Below are the code and all the weights of a small trained network. Each question names an input and a target symbol and asks about switching units off, where a switched-off unit gives its printed mean instead of its output.

import numpy as np


def w(rows, s, z=0):
    codes = np.array(rows[::2]) - 128.0
    scale = np.full(codes.shape[1], s)
    scale[-1] = z or s
    return codes * scale


def norm(h):
    return h / np.sqrt((h * h).mean(-1, keepdims=True) + 1e-5)


def f(y):
    return np.maximum(y, 0)


def softmax(a):
    e = np.exp(a - a.max(-1, keepdims=True))
    return e / e.sum(-1, keepdims=True)


def log_softmax(a):
    a = a - a.max(-1, keepdims=True)
    return a - np.log(np.exp(a).sum(-1, keepdims=True))


def net(x, mask):
    ids = ['ΔΣαγεηθλμξτφω'.index(c) for c in x.split()]
    T = len(ids)
    res = E[ids] + P[:T]
    r = norm(res)
    for j in range(3):
        rows = slice(4 * j, 4 * j + 4)
        q, k, v = (r @ M[0][rows].T for M in (Q, K, V))
        z = softmax(np.where(np.tri(T) > 0, q @ k.T / 4**0.5, -1e9)) @ v
        o = O[0][rows]
        res = res + np.where(mask[j], z, o[:, -1]) @ o[:, :-1]
    y = f(norm(res) @ A[0][:, :-1].T + A[0][:, -1])
    res = res + np.where(mask[3:11], y, B[0][:, -1]) @ B[0][:, :-1]
    return log_softmax(norm(res)[-1] @ U[:, :-1].T + U[:, -1])


Q, K, V, O, A, B = {}, {}, {}, {}, {}, {}
E = w([
[185,117,129,186,34,144,136],'Δ',
[114,126,188,45,153,154,114],'Σ',
[139,25,83,168,70,5,101],'α',
[4,126,101,142,114,100,192],'γ',
[174,57,142,161,91,217,124],'ε',
[140,154,175,136,54,174,198],'η',
[72,142,96,197,53,149,143],'θ',
[175,152,78,203,167,191,191],'λ',
[72,75,62,149,166,188,79],'μ',
[77,115,180,130,112,115,60],'ξ',
[155,64,113,143,208,38,242],'τ',
[142,111,31,51,57,130,148],'φ',
[249,158,103,106,148,148,98],'ω',
],0.021)
P = w([
[108,1,236,114,148,69,167],'0',
[134,20,177,134,131,100,183],'1',
[139,33,162,137,125,108,178],'2',
[133,47,157,146,111,130,167],'3',
[137,56,146,143,111,143,153],'4',
[133,74,148,136,104,152,135],'5',
[131,87,148,136,100,162,127],'6',
[138,95,146,135,90,176,114],'7',
[132,108,140,130,91,185,97],'8',
[131,123,132,132,83,194,89],'9',
[133,131,126,123,83,209,76],'10',
[121,143,130,119,71,221,58],'11',
[133,153,114,120,75,221,43],'12',
[141,171,109,117,69,241,33],'13',
],0.011)
Q[0] = w([
[138,128,128,123,62,140,145],'h1',
[148,100,33,130,130,156,166],'h1',
[112,124,146,116,90,131,105],'h1',
[131,138,158,171,124,126,141],'h1',
[138,168,123,110,174,3,159],'h2',
[135,143,99,92,113,165,154],'h2',
[117,207,148,130,152,118,138],'h2',
[121,106,133,131,185,95,176],'h2',
[154,120,105,47,93,143,183],'h3',
[110,103,75,44,103,164,121],'h3',
[91,161,163,190,235,167,179],'h3',
[139,165,218,201,203,117,59],'h3',
],0.036)
K[0] = w([
[144,193,117,146,83,194,105],'h1',
[144,126,22,72,70,212,166],'h1',
[107,184,177,143,143,164,76],'h1',
[139,147,134,162,138,119,123],'h1',
[127,47,173,174,195,5,197],'h2',
[133,171,102,148,166,164,121],'h2',
[102,107,147,155,163,141,213],'h2',
[108,168,144,133,157,80,181],'h2',
[147,92,83,45,83,135,188],'h3',
[98,153,85,62,114,148,97],'h3',
[124,118,197,218,226,124,191],'h3',
[138,155,220,228,208,103,104],'h3',
],0.028)
V[0] = w([
[121,92,116,230,189,171,152],'h1',
[139,110,138,71,126,169,252],'h1',
[157,217,164,160,78,90,197],'h1',
[84,185,137,143,209,103,170],'h1',
[145,109,65,95,184,117,104],'h2',
[101,70,82,13,63,192,105],'h2',
[129,76,84,17,101,53,233],'h2',
[88,56,137,151,148,100,74],'h2',
[247,85,140,183,135,60,39],'h3',
[146,177,208,223,99,119,129],'h3',
[103,99,137,186,162,96,145],'h3',
[109,140,32,168,89,58,53],'h3',
],0.027)
O[0] = w([
[104,103,132,89,178,179,178,150],'h1',
[124,130,221,112,97,160,115,181],'h1',
[150,171,141,80,92,96,177,103],'h1',
[86,198,138,140,172,96,153,4],'h1',
[140,130,139,166,164,133,86,132],'h2',
[94,119,125,125,57,182,35,218],'h2',
[106,124,145,173,94,27,53,127],'h2',
[108,68,165,137,130,126,144,118],'h2',
[155,80,164,3,176,94,156,119],'h3',
[161,83,94,93,90,158,182,64],'h3',
[139,101,121,175,146,94,184,101],'h3',
[62,95,155,102,99,83,106,127],'h3',
],0.026,0.028)
A[0] = w([
[254,141,129,138,50,139,181,91],'n1',
[109,173,118,100,81,187,146,37],'n2',
[66,60,63,126,72,123,186,12],'n3',
[43,85,133,161,40,112,128,174],'n4',
[227,167,140,143,106,76,57,3],'n5',
[126,141,136,165,148,147,27,197],'n6',
[29,86,139,49,219,138,86,59],'n7',
[75,241,173,195,114,101,75,219],'n8',
],0.03,0.004)
B[0] = w([
[57,229,143,147,60,175,70,187],'n1',
[94,118,213,29,138,184,162,191],'n2',
[196,163,45,107,168,90,21,172],'n3',
[19,123,99,84,136,183,193,228],'n4',
[86,232,99,92,224,133,69,179],'n5',
[182,208,87,120,179,212,128,253],'n6',
[42,194,168,163,116,151,114,191],'n7',
[254,99,51,169,51,123,151,240],'n8',
],0.029,0.024)
U = w([
[145,125,148,154,148,75,175,255],'Δ',
[50,91,145,129,108,71,129,182],'Σ',
[149,67,52,103,188,115,125,112],'α',
[114,104,92,174,79,116,210,225],'γ',
[39,139,137,182,199,165,128,79],'ε',
[190,122,116,69,37,90,170,143],'η',
[102,204,131,126,163,138,254,139],'θ',
[77,231,204,147,50,111,180,93],'λ',
[145,38,178,158,99,183,133,167],'μ',
[37,182,40,72,140,101,181,109],'ξ',
[123,192,159,79,192,102,114,165],'τ',
[90,152,142,163,69,82,20,51],'φ',
[242,192,87,140,182,166,127,44],'ω',
],0.0099,0.0065)

Each question gives the input, a string of symbols that net reads in full, and the target symbol t.
The units are the heads (4 rows each of Q, K, V and O) and the neurons (one row each of A and B). Each row of codes is followed by its name. A weight is (code - 128) times the scale printed after its matrix; where a second scale follows, it is the last column's (O, A, B and U).
mask holds one flag per unit, heads first, then neurons. A switched-off unit (its flag False) gives its mean, the last column of its rows in O or B, instead of its output. The means were averaged over made-up inputs and are rounded, as every weight is.
A unit's drop is (log p(t) with every unit on - log p(t) with that unit switched off) / (log p(t) with every unit on - log p(t) with every unit switched off).
The circuit of an input: a set's keep is (log p(t) with only the set's units on - log p(t) with every unit switched off) / (log p(t) with every unit on - log p(t) with every unit switched off). Starting from all 11 units, units are removed one at a time, each time the one whose removal leaves the highest keep (on an exact tie, the one counted first), for as long as the keep stays at least 0.8.
units of the circuit, in order: the units of the circuit, biggest drop first
unit that matters most: the unit with the biggest drop
top k neurons: the k neurons with the biggest drops, biggest first
which heads matter: for each layer, one digit per head in row order, 1 if its drop is at least 0.15 and else 0, layers parted by /
input Σ η ε ξ, target α: which heads matter -> 101
input ε γ λ ε ω λ γ ε γ ε α, target Σ: which heads matter -> 001
input Δ Δ μ ε ω Σ, target ω: which heads matter -> 000
input ω α φ η ε ω, target ω: which heads matter -> 011
input ξ η η ξ ε ε, target μ: units of the circuit, in order -> (h1; n6; h3; n5)
input γ Δ λ, target θ: which heads matter -> 110
input λ θ ε ω φ, target ω: units of the circuit, in order -> (n8; h2; n6; h3)
input ε ε ω, target τ: top 4 neurons -> (n8; n7; n4; n2)
input τ θ Σ γ θ η λ α ε φ θ, target φ: which heads matter -> 011
input ε α φ μ, target φ: which heads matter -> 010
input θ φ λ Δ γ ω Δ γ λ, target λ: which heads matter -> 111
input α Δ μ φ η, target φ: which heads matter -> 010
input η γ θ ε φ ε λ ω Δ, target ω: units of the circuit, in order -> (h3; h2; n8; n6)
input η Δ ε γ ε λ Δ α ε ξ μ, target ε: units of the circuit, in order -> (h1; n8)
input α ω ω ω θ ε ω ω ω η, target λ: top 2 neurons -> (n1; n6)
input φ ε γ φ Δ φ ε ω ε γ, target ω: units of the circuit, in order -> (n6; h3; n8)
input μ ε ω ε ε λ α ε Δ γ ξ, target α: units of the circuit, in order -> (h1; n3; h3)
input θ φ θ ε α φ λ γ Σ φ η, target φ: which heads matter -> 011
input ω Δ ω θ Δ Δ, target η: units of the circuit, in order -> (h3; h1)
input ε ε ε γ φ Σ ε ε θ ω θ, target ω: which heads matter -> 011
input ε μ ω Δ ε γ φ, target φ: which heads matter -> 010
input γ ε ω θ ξ ε ω ω φ, target ω: which heads matter -> 011
input ε ξ ε θ, target ξ: units of the circuit, in order -> (n3; h3; n4; h1)
input ε Σ μ τ η θ α γ, target γ: units of the circuit, in order -> (h3; n8)
input μ ε ε ω τ, target Δ: units of the circuit, in order -> (h2; h3)
input ε ω ε γ, target γ: units of the circuit, in order -> (h3; h2; n8)
input ω Σ λ ε ξ γ ε ε Δ, target η: which heads matter -> 101
input θ ε ω ε θ μ γ ε Δ τ φ η ω θ, target ω: which heads matter -> 111
input Δ φ ξ ε μ τ θ α θ ε Σ λ, target λ: top 3 neurons -> (n1; n6; n8)
input γ ε φ φ ε ε γ φ ω Σ, target ω: unit that matters most -> n8
